Below are the code and all the weights of a small trained network. Each question names an input and a class and asks about switching units off, where a switched-off unit gives its printed mean instead of its output.

import numpy as np


def w(rows, s, z=0):
    codes = np.array(rows[::2]) - 128.0
    scale = np.full(codes.shape[1], s)
    scale[-1] = z or s
    return codes * scale


def f(y):
    return np.maximum(y, 0)


def log_softmax(a):
    a = a - a.max(-1, keepdims=True)
    return a - np.log(np.exp(a).sum(-1, keepdims=True))


def net(x, mask):
    res = np.array(x, float).reshape(1, 2) / 4 @ E
    y = f(res @ A[0][:, :-1].T + A[0][:, -1])
    res = res + np.where(mask, y, B[0][:, -1]) @ B[0][:, :-1]
    return log_softmax(res[-1] @ U[:, :-1].T + U[:, -1])


A, B = {}, {}
E = w([
[3,61,197,143,155],'x0',
[75,220,98,208,32],'x1',
],0.005)
A[0] = w([
[113,147,126,147,105,238],'N0',
[204,150,119,119,114,59],'N1',
[177,45,135,75,207,59],'N2',
[48,100,136,132,134,62],'N3',
[184,150,110,126,121,134],'N4',
[81,190,118,163,73,81],'N5',
[86,163,136,161,96,73],'N6',
[38,84,144,128,135,73],'N7',
[160,96,145,107,165,56],'N8',
[134,122,128,127,140,254],'N9',
[31,83,144,134,148,136],'N10',
[104,106,138,128,136,93],'N11',
[78,208,110,145,68,65],'N12',
[84,111,137,122,126,68],'N13',
[247,174,107,126,98,70],'N14',
],0.013,0.005)
B[0] = w([
[128,106,134,39,101,243],'N0',
[118,175,125,173,154,183],'N1',
[128,55,126,212,106,252],'N2',
[123,178,127,166,153,190],'N3',
[113,162,134,128,147,203],'N4',
[136,75,130,179,128,220],'N5',
[137,99,123,185,132,180],'N6',
[132,183,120,157,169,215],'N7',
[131,102,127,192,130,169],'N8',
[124,120,131,1,84,254],'N9',
[135,189,122,128,146,254],'N10',
[131,146,118,152,138,153],'N11',
[135,74,129,195,131,221],'N12',
[125,154,127,155,146,154],'N13',
[119,202,128,168,176,245],'N14',
],0.035,0.005)
U = w([
[119,229,119,130,157,86],'0',
[139,34,124,162,115,70],'1',
[125,121,132,3,90,254],'2',
],0.016,0.0024)

Each question gives the input, the list of numbers given to net, and the class t.
The units are the neurons (one row each of A and B). Each row of codes is followed by its name. A weight is (code - 128) times the scale printed after its matrix; where a second scale follows, it is the last column's (A, B and U).
mask holds one flag per neuron, in row order. A switched-off neuron (its flag False) gives its mean, the last column of its row in B, instead of its output. The means were averaged over made-up inputs and are rounded, as every weight is.
A unit's drop is (log p(t) with every unit on - log p(t) with that unit switched off) / (log p(t) with every unit on - log p(t) with every unit switched off).
The circuit of an input: a set's keep is (log p(t) with only the set's units on - log p(t) with every unit switched off) / (log p(t) with every unit on - log p(t) with every unit switched off). Starting from the 12 units with the biggest drops (on a tie, the unit counted first), units are removed one at a time, each time the one whose removal leaves the highest keep (on an exact tie, the one counted first), for as long as the keep stays at least 0.8.
units of the circuit, in order: the units of the circuit, biggest drop first
most important unit: the unit with the biggest drop
k most important neurons: the k neurons with the biggest drops, biggest first
drop when u is switched off: that unit's drop, to one decimal
input [0,-3], class 2: most important unit => N12
input [5,6], class 1: 3 most important neurons => N5, N12, N14
input [3,3], class 2: units of the circuit, in order => N2, N14, N0
input [8,-8], class 0: 2 most important neurons => N10, N7
input [-4,6], class 1: 2 most important neurons => N12, N5
input [-7,8], class 1: 4 most important neurons => N12, N5, N10, N7
input [2,-3], class 2: 2 most important neurons => N12, N5
input [-1,4], class 1: 2 most important neurons => N12, N5
input [1,-4], class 1: 2 most important neurons => N2, N0
input [-1,-7], class 1: drop when N2 is switched off => 0.2
input [3,-1], class 2: drop when N14 is switched off => 0.4
